Below are the code and all the weights of a small trained network. Each question names an input and a class and asks about switching units off, where a switched-off unit gives its printed mean instead of its output.

import numpy as np


def w(rows, s, z=0):
    codes = np.array(rows[::2]) - 128.0
    scale = np.full(codes.shape[1], s)
    scale[-1] = z or s
    return codes * scale


def f(y):
    return y / 2 * (1 + np.tanh(0.7978845608 * (y + 0.044715 * y**3)))


def log_softmax(a):
    a = a - a.max(-1, keepdims=True)
    return a - np.log(np.exp(a).sum(-1, keepdims=True))


def net(x, mask):
    res = np.array(x, float).reshape(1, 4) / 4 @ E
    y = f(res @ A[0][:, :-1].T + A[0][:, -1])
    res = res + np.where(mask, y, B[0][:, -1]) @ B[0][:, :-1]
    return log_softmax(res[-1] @ U[:, :-1].T + U[:, -1])


A, B = {}, {}
E = w([
[114,27,125,49,84,145],'x0',
[193,211,151,5,135,116],'x1',
[68,172,87,100,32,24],'x2',
[2,172,198,80,167,127],'x3',
],0.0094)
A[0] = w([
[129,86,127,46,83,200,39],'n1',
[140,141,87,47,156,152,43],'n2',
[117,150,182,162,81,67,27],'n3',
[133,152,120,93,77,29,123],'n4',
[110,93,132,204,155,132,92],'n5',
[78,77,146,196,125,163,108],'n6',
[153,123,184,108,217,213,75],'n7',
[166,129,116,118,225,187,40],'n8',
[145,222,137,203,158,102,91],'n9',
[154,74,185,86,176,235,121],'n10',
[93,79,132,162,166,152,72],'n11',
[92,128,213,132,163,111,47],'n12',
[98,101,131,190,113,175,59],'n13',
[189,164,116,69,167,112,69],'n14',
[81,120,177,109,183,96,73],'n15',
[81,123,166,100,167,140,54],'n16',
[224,171,27,188,123,145,58],'n17',
[57,151,244,133,94,64,98],'n18',
[194,187,203,73,133,161,118],'n19',
[109,98,125,117,110,154,32],'n20',
[63,195,125,135,68,25,156],'n21',
[85,133,220,129,152,154,86],'n22',
[200,187,174,50,127,168,89],'n23',
[134,172,151,173,140,121,58],'n24',
[143,97,106,106,133,110,9],'n25',
[191,213,181,84,143,127,100],'n26',
[180,111,66,130,119,152,41],'n27',
[111,75,109,80,111,161,94],'n28',
[216,110,65,150,126,133,73],'n29',
[74,108,113,179,54,167,65],'n30',
[78,110,125,191,133,158,46],'n31',
[84,160,159,106,162,164,43],'n32',
[107,152,151,137,110,166,3],'n33',
[145,204,126,188,175,107,78],'n34',
[93,13,123,75,85,137,110],'n35',
[129,220,124,202,176,140,87],'n36',
[160,171,146,148,221,216,123],'n37',
[54,147,199,141,211,164,134],'n38',
],0.011,0.0058)
B[0] = w([
[93,154,211,80,218,131,174],'n1',
[50,114,210,131,177,89,152],'n2',
[170,111,140,127,149,81,147],'n3',
[184,112,39,154,152,82,208],'n4',
[106,134,140,195,83,64,187],'n5',
[60,138,159,174,127,114,202],'n6',
[215,91,41,132,173,94,215],'n7',
[215,120,74,133,128,80,184],'n8',
[100,220,165,6,212,161,200],'n9',
[174,141,45,118,195,108,240],'n10',
[104,131,131,160,139,69,168],'n11',
[185,158,171,119,71,121,160],'n12',
[67,97,150,188,111,79,171],'n13',
[85,61,180,195,90,92,178],'n14',
[189,76,179,111,102,154,165],'n15',
[178,132,191,108,99,140,160],'n16',
[198,76,172,101,98,176,232],'n17',
[177,78,120,124,63,143,195],'n18',
[33,62,139,197,103,111,207],'n19',
[100,140,175,91,167,60,129],'n20',
[212,138,57,147,143,124,247],'n21',
[194,144,169,104,78,156,179],'n22',
[2,76,147,187,82,76,209],'n23',
[96,212,173,56,182,84,144],'n24',
[145,105,227,132,150,106,123],'n25',
[39,125,175,203,138,126,206],'n26',
[176,136,196,87,69,133,169],'n27',
[107,199,207,62,188,168,166],'n28',
[165,121,209,113,68,184,210],'n29',
[90,93,152,160,157,57,178],'n30',
[56,94,173,181,106,55,168],'n31',
[209,65,172,155,104,135,160],'n32',
[183,96,195,120,143,86,119],'n33',
[123,195,193,38,179,157,183],'n34',
[132,223,153,10,210,161,217],'n35',
[100,228,195,63,205,134,194],'n36',
[170,107,36,141,161,85,218],'n37',
[178,76,137,129,67,180,220],'n38',
],0.0082,0.011)
U = w([
[68,172,162,46,208,152,88],'0',
[155,104,39,128,134,73,150],'1',
[170,89,191,118,7,198,6],'2',
[22,104,146,181,100,83,3],'3',
[101,103,24,140,128,173,170],'4',
],0.012,0.0048)

Each question gives the input, the list of numbers given to net, and the class t.
The units are the neurons (one row each of A and B). Each row of codes is followed by its name. A weight is (code - 128) times the scale printed after its matrix; where a second scale follows, it is the last column's (A, B and U).
mask holds one flag per neuron, in row order. A switched-off neuron (its flag False) gives its mean, the last column of its row in B, instead of its output. The means were averaged over made-up inputs and are rounded, as every weight is.
A unit's drop is (log p(t) with every unit on - log p(t) with that unit switched off) / (log p(t) with every unit on - log p(t) with every unit switched off).
The circuit of an input: a set's keep is (log p(t) with only the set's units on - log p(t) with every unit switched off) / (log p(t) with every unit on - log p(t) with every unit switched off). Starting from the 12 units with the biggest drops (on a tie, the unit counted first), units are removed one at a time, each time the one whose removal leaves the highest keep (on an exact tie, the one counted first), for as long as the keep stays at least 0.8.
units of the circuit, in order: the units of the circuit, biggest drop first
k most important neurons: the k neurons with the biggest drops, biggest first
drop when u is switched off: that unit's drop, to one decimal
input [4,-2,-5,-3], class 1: units of the circuit, in order : n10
input [7,4,7,-1], class 0: 2 most important neurons : n35, n1
input [-5,7,-3,-4], class 3: 2 most important neurons : n23, n19
input [4,6,6,1], class 1: 3 most important neurons : n4, n21, n6
input [-4,4,-7,5], class 1: 2 most important neurons : n37, n7
input [6,-6,-4,1], class 0: 2 most important neurons : n35, n28
input [-6,-6,-6,-2], class 0: 4 most important neurons : n36, n9, n34, n21
input [-8,-7,0,0], class 0: 3 most important neurons : n9, n36, n34
input [7,2,-8,2], class 1: 2 most important neurons : n7, n10
input [-6,-2,-6,7], class 2: 3 most important neurons : n38, n22, n32
input [-3,-2,-4,-5], class 2: 4 most important neurons : n29, n17, n4, n21
input [7,-1,-7,-6], class 0: 2 most important neurons : n35, n1
input [-2,6,-7,4], class 1: 2 most important neurons : n7, n37
input [3,-8,8,8], class 1: units of the circuit, in order : n21
input [-3,-1,-3,-2], class 4: 3 most important neurons : n35, n1, n28
input [4,-5,-3,5], class 2: 2 most important neurons : n38, n22
input [3,4,-3,2], class 3: drop when n4 is switched off : 0.1
input [1,-2,3,3], class 4: drop when n7 is switched off : 0.2
input [-8,-3,1,0], class 0: drop when n1 is switched off : 0.0
input [8,-6,-6,-1], class 0: drop when n35 is switched off : 0.6
input [-6,-3,5,-1], class 0: units of the circuit, in order : n9
